Below is a small trained network, with its code and all its weights. Each question gives an input and a target symbol and asks what happens when units are switched off, that is, made to give their printed mean instead of their output.

import numpy as np


def w(rows, s, z=0):
    codes = np.array(rows[::2]) - 128.0
    scale = np.full(codes.shape[1], s)
    scale[-1] = z or s
    return codes * scale


def f(y):
    return y / 2 * (1 + np.tanh(0.7978845608 * (y + 0.044715 * y**3)))


def softmax(a):
    e = np.exp(a - a.max(-1, keepdims=True))
    return e / e.sum(-1, keepdims=True)


def log_softmax(a):
    a = a - a.max(-1, keepdims=True)
    return a - np.log(np.exp(a).sum(-1, keepdims=True))


def net(x, mask):
    ids = ['βδζηθλμξτψω'.index(c) for c in x.split()]
    T = len(ids)
    res = E[ids] + P[:T]
    u = 0
    for l in range(2):
        r = res
        for j in range(3):
            rows = slice(3 * j, 3 * j + 3)
            q, k, v = (r @ M[l][rows].T for M in (Q, K, V))
            z = softmax(np.where(np.tri(T) > 0, q @ k.T / 3**0.5, -1e9)) @ v
            o = O[l][rows]
            res = res + np.where(mask[u + j], z, o[:, -1]) @ o[:, :-1]
        u += 3
        y = f(res @ A[l][:, :-1].T + A[l][:, -1])
        res = res + np.where(mask[u : u + 8], y, B[l][:, -1]) @ B[l][:, :-1]
        u += 8
    return log_softmax(res[-1] @ U[:, :-1].T + U[:, -1])


Q, K, V, O, A, B = {}, {}, {}, {}, {}, {}
E = w([
[129,169,82,143,188,108,91],'β',
[147,107,70,159,134,132,115],'δ',
[133,120,102,160,172,117,97],'ζ',
[133,127,132,134,162,139,114],'η',
[129,141,96,103,154,114,145],'θ',
[126,169,153,103,167,128,131],'λ',
[118,163,66,166,172,99,149],'μ',
[161,187,53,125,136,157,153],'ξ',
[186,59,111,86,66,128,132],'τ',
[137,148,210,65,172,38,29],'ψ',
[104,72,113,252,166,28,124],'ω',
],0.017)
P = w([
[41,59,122,88,185,229,112],'0',
[85,157,128,117,53,203,72],'1',
[201,167,167,178,133,142,85],'2',
[146,45,144,101,179,145,172],'3',
[54,163,128,68,60,140,103],'4',
[248,125,191,188,138,93,95],'5',
[200,16,131,90,172,61,185],'6',
[48,157,159,65,45,91,101],'7',
[226,158,173,184,144,108,94],'8',
],0.014)
Q[0] = w([
[98,147,161,104,160,89,139],'L0H0',
[203,147,170,173,102,164,106],'L0H0',
[198,100,157,247,162,134,213],'L0H0',
[197,146,114,124,177,160,86],'L0H1',
[138,189,141,135,92,116,109],'L0H1',
[176,75,151,136,89,151,166],'L0H1',
[173,138,141,142,117,83,9],'L0H2',
[174,107,171,176,143,139,120],'L0H2',
[150,178,164,162,121,136,168],'L0H2',
],0.011)
K[0] = w([
[121,182,188,106,110,118,142],'L0H0',
[108,90,148,118,152,167,71],'L0H0',
[11,145,89,109,116,216,51],'L0H0',
[101,124,106,83,180,154,61],'L0H1',
[188,142,127,90,164,142,100],'L0H1',
[160,101,152,112,100,125,134],'L0H1',
[113,76,107,102,189,160,130],'L0H2',
[136,132,141,141,138,180,60],'L0H2',
[49,135,147,116,105,175,76],'L0H2',
],0.013)
V[0] = w([
[98,208,71,41,178,123,145],'L0H0',
[195,88,108,85,133,101,44],'L0H0',
[50,141,131,199,193,70,86],'L0H0',
[253,86,189,162,115,142,147],'L0H1',
[147,249,93,203,99,145,85],'L0H1',
[156,193,135,113,132,128,121],'L0H1',
[89,59,109,152,177,192,172],'L0H2',
[42,132,221,107,73,132,107],'L0H2',
[172,222,141,201,48,145,91],'L0H2',
],0.0073)
O[0] = w([
[127,27,71,133,84,2,139,163],'L0H0',
[158,68,98,134,117,178,149,166],'L0H0',
[82,107,175,185,146,101,153,167],'L0H0',
[120,210,112,154,176,130,84,67],'L0H1',
[163,115,141,129,85,158,82,104],'L0H1',
[177,155,129,161,124,154,126,101],'L0H1',
[143,158,194,161,76,139,144,254],'L0H2',
[101,153,173,101,151,78,147,64],'L0H2',
[157,141,115,124,117,38,92,10],'L0H2',
],0.0087,0.0068)
A[0] = w([
[158,104,144,34,101,166,131,168],'L0N0',
[192,171,171,217,197,90,151,252],'L0N1',
[139,176,69,61,44,117,57,71],'L0N2',
[35,186,84,113,173,141,255,148],'L0N3',
[102,99,40,106,125,217,141,188],'L0N4',
[121,120,160,102,94,114,225,111],'L0N5',
[185,51,101,146,125,54,120,138],'L0N6',
[178,43,146,142,62,143,170,58],'L0N7',
],0.008,0.0026)
B[0] = w([
[188,111,129,59,194,138,161,174],'L0N0',
[175,123,83,88,95,131,239,246],'L0N1',
[123,182,71,61,167,41,50,164],'L0N2',
[137,2,169,112,47,89,99,172],'L0N3',
[90,112,73,125,127,170,148,243],'L0N4',
[198,49,159,92,110,119,150,154],'L0N5',
[145,96,117,101,135,182,52,254],'L0N6',
[125,178,65,135,128,149,120,252],'L0N7',
],0.0098,0.0064)
Q[1] = w([
[180,147,104,158,111,122,144],'L1H0',
[127,143,119,153,246,86,165],'L1H0',
[93,105,112,125,170,118,92],'L1H0',
[194,182,119,156,162,67,140],'L1H1',
[123,150,88,83,86,188,178],'L1H1',
[51,124,111,75,182,137,112],'L1H1',
[173,149,159,168,126,116,116],'L1H2',
[96,122,144,115,128,113,64],'L1H2',
[98,93,139,128,132,159,125],'L1H2',
],0.012)
K[1] = w([
[130,137,158,128,45,106,123],'L1H0',
[105,164,148,81,144,136,139],'L1H0',
[117,147,120,122,168,184,90],'L1H0',
[69,133,112,86,100,189,155],'L1H1',
[245,79,112,102,130,135,181],'L1H1',
[192,168,138,113,163,122,110],'L1H1',
[91,116,137,97,86,132,137],'L1H2',
[151,168,165,107,168,86,134],'L1H2',
[137,143,114,142,183,119,116],'L1H2',
],0.011)
V[1] = w([
[127,137,95,123,108,132,114],'L1H0',
[110,140,122,188,119,206,84],'L1H0',
[144,195,150,145,121,64,144],'L1H0',
[157,137,69,9,85,96,178],'L1H1',
[153,140,194,42,92,186,118],'L1H1',
[181,119,211,81,155,92,91],'L1H1',
[127,122,155,87,215,127,107],'L1H2',
[133,93,133,164,126,93,123],'L1H2',
[94,162,107,166,177,123,105],'L1H2',
],0.011)
O[1] = w([
[125,135,119,151,71,150,155,137],'L1H0',
[161,152,130,135,143,100,182,138],'L1H0',
[218,109,182,124,101,141,69,1],'L1H0',
[143,110,177,60,184,55,68,193],'L1H1',
[205,189,133,71,139,106,172,162],'L1H1',
[93,146,146,75,79,131,254,70],'L1H1',
[200,168,177,130,106,161,184,101],'L1H2',
[123,151,38,111,159,160,133,135],'L1H2',
[148,63,166,119,173,174,151,55],'L1H2',
],0.0086,0.02)
A[1] = w([
[194,189,66,192,157,254,118,116],'L1N0',
[40,83,153,138,75,179,221,104],'L1N1',
[2,153,112,123,80,153,173,167],'L1N2',
[189,234,137,155,4,214,202,153],'L1N3',
[243,250,154,219,24,179,123,73],'L1N4',
[50,74,148,95,237,162,203,151],'L1N5',
[148,108,161,224,121,159,132,255],'L1N6',
[159,29,146,27,143,127,91,163],'L1N7',
],0.0071,0.0064)
B[1] = w([
[148,181,139,109,180,174,144,192],'L1N0',
[174,154,163,46,172,154,71,190],'L1N1',
[186,123,203,194,112,100,160,251],'L1N2',
[113,78,120,79,7,125,83,184],'L1N3',
[66,114,225,218,206,65,147,177],'L1N4',
[169,70,109,155,121,111,130,234],'L1N5',
[75,63,116,2,130,206,19,165],'L1N6',
[117,109,128,190,97,184,178,212],'L1N7',
],0.0097,0.014)
U = w([
[227,97,122,119,97,97,76,20],'β',
[136,187,83,238,149,140,178,1],'δ',
[192,160,155,175,207,194,152,130],'ζ',
[197,157,146,205,97,163,194,214],'η',
[131,1,129,137,162,90,204,168],'θ',
[164,134,163,133,156,76,175,130],'λ',
[84,97,166,227,60,47,141,90],'μ',
[43,164,103,92,128,60,103,165],'ξ',
[182,95,47,32,194,201,166,119],'τ',
[184,105,120,56,71,125,129,120],'ψ',
[85,74,173,115,67,188,103,199],'ω',
],0.0081,0.0053)

Each question gives the input, a string of symbols that net reads in full, and the target symbol t.
The units are the heads (3 rows each of Q, K, V and O) and the neurons (one row each of A and B). Each row of codes is followed by its name. A weight is (code - 128) times the scale printed after its matrix; where a second scale follows, it is the last column's (O, A, B and U).
mask holds one flag per unit, layer by layer, with each layer's heads first. A switched-off unit (its flag False) gives its mean, the last column of its rows in O or B, instead of its output. The means were averaged over made-up inputs and are rounded, as every weight is.
A unit's drop is (log p(t) with every unit on - log p(t) with that unit switched off) / (log p(t) with every unit on - log p(t) with every unit switched off).
The circuit of an input: a set's keep is (log p(t) with only the set's units on - log p(t) with every unit switched off) / (log p(t) with every unit on - log p(t) with every unit switched off). Starting from the 12 units with the biggest drops (on a tie, the unit counted first), units are removed one at a time, each time the one whose removal leaves the highest keep (on an exact tie, the one counted first), for as long as the keep stays at least 0.8.
circuit, biggest first: the units of the circuit, biggest drop first
unit that matters most: the unit with the biggest drop
top k neurons: the k neurons with the biggest drops, biggest first
k most important neurons of layer l: the k neurons of layer l with the biggest drops, biggest first
which heads matter: for each layer, one digit per head in row order, 1 if its drop is at least 0.15 and else 0, layers parted by /
input ξ ξ δ ζ η δ δ θ, target θ: circuit, biggest first -> L0N7, L1H2, L0N3
input ω δ λ θ δ ψ ξ δ, target ψ: top 2 neurons -> L0N1, L0N4
input ξ ξ δ, target β: circuit, biggest first -> L1H1, L0N4
input δ β ξ ψ θ δ, target ζ: circuit, biggest first -> L1H1, L0N4, L1N0, L0H2
input ω ξ ξ ξ η δ, target η: top neuron -> L0N3
input ζ τ ζ η δ, target η: 4 most important neurons of layer 1 -> L1N2, L1N6, L1N4, L1N3
input ζ μ ξ λ δ, target ξ: circuit, biggest first -> L0N2, L0H0, L1N5
input δ η η η ζ ω η ξ ψ, target ζ: 2 most important neurons of layer 0 -> L0N4, L0N1
input η ξ δ, target μ: 2 most important neurons of layer 0 -> L0N3, L0N4
input τ ω δ ψ δ ξ ψ ξ β, target λ: top 2 neurons -> L1N4, L0N0
input ψ β δ ξ, target θ: top 2 neurons -> L1N1, L1N0
input δ δ λ ω η δ δ τ ξ, target ζ: which heads matter -> 010 / 110
input ζ ζ ξ, target ω: top 4 neurons -> L1N3, L0N4, L0N1, L1N6
input ω μ δ ω, target τ: 2 most important neurons of layer 0 -> L0N6, L0N4
input ψ ζ η δ β δ ξ τ, target τ: unit that matters most -> L0N0
input ζ δ μ δ, target τ: 4 most important neurons of layer 1 -> L1N2, L1N4, L1N0, L1N7
input δ θ δ δ δ μ ψ ζ, target ψ: 3 most important neurons of layer 1 -> L1N3, L1N1, L1N4
input ψ ξ β δ ξ ω δ δ δ, target θ: circuit, biggest first -> L0H2, L0H0
input ζ τ ω λ η δ ξ ψ, target ψ: 2 most important neurons of layer 0 -> L0N1, L0N4
input ω δ ω η β θ ω θ ξ, target η: top 2 neurons -> L0N3, L1N2
input ξ ζ δ ζ ξ, target ξ: circuit, biggest first -> L0N2, L0H2
input δ δ θ δ δ ψ, target ζ: which heads matter -> 101 / 010
input ω β η, target η: top neuron -> L0N3
input δ λ τ, target ζ: top 3 neurons -> L0N4, L1N4, L1N0
input ξ ω ζ δ ξ, target ξ: circuit, biggest first -> L0H2, L0N2
input ω ξ λ, target η: top 2 neurons -> L0N3, L1N2
input η β δ ζ δ δ τ ω ζ, target μ: top 4 neurons -> L1N4, L1N3, L0N3, L0N1
input δ δ ξ, target ζ: circuit, biggest first -> L1H1, L0N4, L1N0
input δ μ η, target ζ: circuit, biggest first -> L1H1, L0N4, L1N0, L0H2
